Below is a small trained network, with its code and all its weights. Each question gives an input and a target symbol and asks what happens when units are switched off, that is, made to give their printed mean instead of their output.

import numpy as np


def w(rows, s, z=0):
    codes = np.array(rows[::2]) - 128.0
    scale = np.full(codes.shape[1], s)
    scale[-1] = z or s
    return codes * scale


def f(y):
    return np.maximum(y, 0)


def softmax(a):
    e = np.exp(a - a.max(-1, keepdims=True))
    return e / e.sum(-1, keepdims=True)


def log_softmax(a):
    a = a - a.max(-1, keepdims=True)
    return a - np.log(np.exp(a).sum(-1, keepdims=True))


def net(x, mask):
    ids = ['ΘΠαγξσψ'.index(c) for c in x.split()]
    T = len(ids)
    res = E[ids] + P[:T]
    r = res
    for j in range(3):
        rows = slice(3 * j, 3 * j + 3)
        q, k, v = (r @ M[0][rows].T for M in (Q, K, V))
        z = softmax(np.where(np.tri(T) > 0, q @ k.T / 3**0.5, -1e9)) @ v
        o = O[0][rows]
        res = res + np.where(mask[j], z, o[:, -1]) @ o[:, :-1]
    y = f(res @ A[0][:, :-1].T + A[0][:, -1])
    res = res + np.where(mask[3:27], y, B[0][:, -1]) @ B[0][:, :-1]
    return log_softmax(res[-1] @ U[:, :-1].T + U[:, -1])


Q, K, V, O, A, B = {}, {}, {}, {}, {}, {}
E = w([
[88,165,196],'Θ',
[69,171,194],'Π',
[166,4,148],'α',
[164,64,85],'γ',
[51,36,111],'ξ',
[144,118,91],'σ',
[108,84,93],'ψ',
],0.019)
P = w([
[132,190,1],'0',
[123,54,174],'1',
[123,55,171],'2',
[109,35,167],'3',
[112,46,99],'4',
[119,41,99],'5',
],0.01)
Q[0] = w([
[185,194,176],'H0',
[107,208,215],'H0',
[135,179,144],'H0',
[131,9,162],'H1',
[13,186,139],'H1',
[197,114,160],'H1',
[172,137,111],'H2',
[128,241,74],'H2',
[82,111,81],'H2',
],0.013)
K[0] = w([
[104,200,79],'H0',
[122,176,67],'H0',
[120,147,152],'H0',
[143,168,119],'H1',
[136,109,216],'H1',
[58,191,117],'H1',
[112,96,118],'H2',
[102,86,252],'H2',
[210,154,156],'H2',
],0.015)
V[0] = w([
[129,139,203],'H0',
[81,163,168],'H0',
[171,89,174],'H0',
[45,147,107],'H1',
[168,101,121],'H1',
[108,234,121],'H1',
[167,220,106],'H2',
[48,84,128],'H2',
[6,93,197],'H2',
],0.016)
O[0] = w([
[107,147,150,85],'H0',
[85,128,79,29],'H0',
[161,144,183,220],'H0',
[24,112,144,157],'H1',
[186,160,163,147],'H1',
[54,181,86,86],'H1',
[116,246,90,129],'H2',
[89,43,215,144],'H2',
[47,61,134,4],'H2',
],0.011)
A[0] = w([
[68,51,69,35],'N0',
[88,179,50,191],'N1',
[187,105,176,80],'N2',
[170,115,192,114],'N3',
[105,86,123,178],'N4',
[101,177,181,129],'N5',
[132,53,135,113],'N6',
[80,154,181,100],'N7',
[100,250,156,190],'N8',
[153,136,148,182],'N9',
[70,136,50,64],'N10',
[155,131,77,95],'N11',
[91,98,127,254],'N12',
[170,143,97,170],'N13',
[137,63,131,171],'N14',
[98,213,87,129],'N15',
[144,178,83,93],'N16',
[244,113,108,124],'N17',
[174,120,89,147],'N18',
[124,159,22,122],'N19',
[60,173,216,67],'N20',
[105,133,153,101],'N21',
[81,173,219,86],'N22',
[163,148,148,69],'N23',
],0.012,0.007)
B[0] = w([
[168,190,201,159],'N0',
[125,64,122,162],'N1',
[40,171,110,218],'N2',
[83,161,109,213],'N3',
[85,130,88,160],'N4',
[161,148,71,142],'N5',
[189,142,146,192],'N6',
[175,95,92,142],'N7',
[163,76,98,181],'N8',
[145,113,99,174],'N9',
[151,233,165,147],'N10',
[130,153,177,148],'N11',
[2,135,59,163],'N12',
[104,83,127,176],'N13',
[218,113,118,190],'N14',
[135,72,170,165],'N15',
[118,202,145,164],'N16',
[102,141,105,253],'N17',
[147,94,125,172],'N18',
[114,82,167,161],'N19',
[160,125,115,146],'N20',
[121,85,135,137],'N21',
[205,158,116,146],'N22',
[75,144,159,166],'N23',
],0.0074,0.031)
U = w([
[111,112,76,140],'Θ',
[105,161,122,125],'Π',
[176,193,245,58],'α',
[195,196,77,21],'γ',
[158,89,178,17],'ξ',
[254,101,88,186],'σ',
[141,112,86,254],'ψ',
],0.0096,0.0038)

Each question gives the input, a string of symbols that net reads in full, and the target symbol t.
The units are the heads (3 rows each of Q, K, V and O) and the neurons (one row each of A and B). Each row of codes is followed by its name. A weight is (code - 128) times the scale printed after its matrix; where a second scale follows, it is the last column's (O, A, B and U).
mask holds one flag per unit, heads first, then neurons. A switched-off unit (its flag False) gives its mean, the last column of its rows in O or B, instead of its output. The means were averaged over made-up inputs and are rounded, as every weight is.
A unit's drop is (log p(t) with every unit on - log p(t) with that unit switched off) / (log p(t) with every unit on - log p(t) with every unit switched off).
The circuit of an input: a set's keep is (log p(t) with only the set's units on - log p(t) with every unit switched off) / (log p(t) with every unit on - log p(t) with every unit switched off). Starting from the 12 units with the biggest drops (on a tie, the unit counted first), units are removed one at a time, each time the one whose removal leaves the highest keep (on an exact tie, the one counted first), for as long as the keep stays at least 0.8.
units of the circuit, in order: the units of the circuit, biggest drop first
unit that matters most: the unit with the biggest drop
top k neurons: the k neurons with the biggest drops, biggest first
drop of u: that unit's drop, to one decimal
input σ σ Π, target σ: units of the circuit, in order : H2; N2; N8
input σ σ ψ σ ψ, target σ: unit that matters most : N2
input Π ξ ψ, target Π: units of the circuit, in order : H1; N0; H2
input ψ σ ξ ξ α, target α: units of the circuit, in order : H0; N8
input Θ Θ Π α Θ, target ψ: top 2 neurons : N12; N2
input ξ Π ξ Θ ψ σ, target ξ: top 2 neurons : N0; N17
input Π σ ξ, target Π: top 3 neurons : N0; N12; N10
input Π σ Θ γ, target Π: top 4 neurons : N0; N12; N10; N8
input α σ α σ σ σ, target α: top 3 neurons : N2; N8; N12
input Π ξ Π, target Π: units of the circuit, in order : N0; H2
input α α ψ σ ψ, target α: top 2 neurons : N2; N8
input σ ψ ψ, target σ: units of the circuit, in order : H2; N2; N8; N3
input σ Π γ Θ, target σ: units of the circuit, in order : H2; N2; N8
input σ α Π, target γ: unit that matters most : H1
input γ Π σ α, target Π: top 3 neurons : N2; N17; N3
input Π Θ α σ, target Θ: top 3 neurons : N12; N14; N6
input ξ ψ ξ, target ξ: top 2 neurons : N0; N12
input α α σ Π α ξ, target σ: drop of N14 : 1.3
input Θ ψ γ, target Θ: drop of N12 : 0.3
input α α Π ξ, target α: unit that matters most : H0
input α α σ γ, target α: drop of N22 : 0.0
